Read these off the row that follows.
1) What is the 2nd entry?
2) What is the entry just left of -4.28?
3) What is the first entry from the right?
3.21 2.59 -3.03 -4.28 -2.17 -6.06 1.78
1) 2.59
2) -3.03
3) 1.78

Questions about the grid below. Rows and columns are numbered from 0.
1) Find the entry in row 1 and column 0.
2) Find the entry just right of the smallest entry.
3) Find the entry in the top-right corner.
4) Find the entry in row 1 and column 1.
5) Find the top-left entry.
6) Find the entry at row 0, column 1.
7) Find the entry in row 0 and column 2.
8) Find the entry in row 2 and column 0.
 0.18   0.09  -0.01   0.01   0.03  -0.11   0.07   0.15  -0.09   0.08  -0.06  -0.06   0.04  -0.03   0.18  -0.06
 0.15   0.05   0.02   0.04   0.04  -0.06   0.01   0.12  -0.01   0.06   0.03  -0.18   0.07   0.02   0.28  -0.02
 0.13   0.08  -0.02  -0.01   0.04  -0.11   0.12   0.13  -0.14   0.04  -0.09   0.13  -0.03  -0.07   0.03  -0.01
-0.07   0.03   0.02   0.03   0.03   0.11   0.07  -0.02   0.05   0.03   0.06   0.28  -0.01   0.05  -0.18   0.09
 0.19   0.07  -0.01   0.02   0.06  -0.08   0.02   0.12  -0.04   0.08  -0.03  -0.15   0.09   0.00   0.24  -0.05
-0.08   0.01   0.05   0.05   0.01   0.15   0.04  -0.06   0.10   0.02   0.07   0.25  -0.02   0.08  -0.19   0.14
1) 0.15
2) 0.14
3) -0.06
4) 0.05
5) 0.18
6) 0.09
7) -0.01
8) 0.13

Read these off the array that follows.
1) The largest entry?
2) The entry just left of the largest entry?
array([[ 0.10,  0.07,  0.10,  0.11,  0.07,  0.00,  0.06,  0.11,  0.06,
         0.01],
       [ 0.14,  0.13,  0.10,  0.13,  0.14,  0.14,  0.18,  0.16, -0.01,
         0.01],
       [ 0.10,  0.11,  0.09,  0.10,  0.12,  0.10,  0.13,  0.11,  0.00,
        -0.02],
       [ 0.11,  0.12,  0.13,  0.11,  0.09,  0.02,  0.12,  0.13,  0.04,
         0.05],
       [ 0.09,  0.12,  0.09,  0.10,  0.09,  0.10,  0.09,  0.14,  0.02,
         0.00],
       [ 0.10,  0.11,  0.10,  0.09,  0.09,  0.06,  0.08,  0.09,  0.07,
         0.08],
       [ 0.13,  0.12,  0.11,  0.14,  0.10,  0.07,  0.15,  0.18,  0.02,
         0.04],
       [ 0.11,  0.12,  0.10,  0.10,  0.09,  0.07,  0.09,  0.13,  0.03,
         0.01],
       [ 0.10,  0.08,  0.07,  0.10,  0.11,  0.12,  0.11,  0.09,  0.05,
         0.05],
       [ 0.09,  0.11,  0.10,  0.10,  0.07,  0.04,  0.08,  0.14,  0.04,
         0.03],
       [ 0.15,  0.14,  0.09,  0.13,  0.18,  0.22,  0.20,  0.11,  0.00,
         0.02],
       [ 0.13,  0.14,  0.11,  0.11,  0.13,  0.13,  0.15,  0.13,  0.04,
         0.08],
       [ 0.12,  0.10,  0.10,  0.13,  0.12,  0.08,  0.15,  0.12,  0.03,
         0.04],
       [ 0.09,  0.07,  0.11,  0.11,  0.07, -0.01,  0.08,  0.12,  0.04,
         0.01],
       [-0.18, -0.17, -0.14, -0.15, -0.04,  0.25, -0.14, -0.22,  0.12,
         0.15]])
1) 0.25
2) -0.04
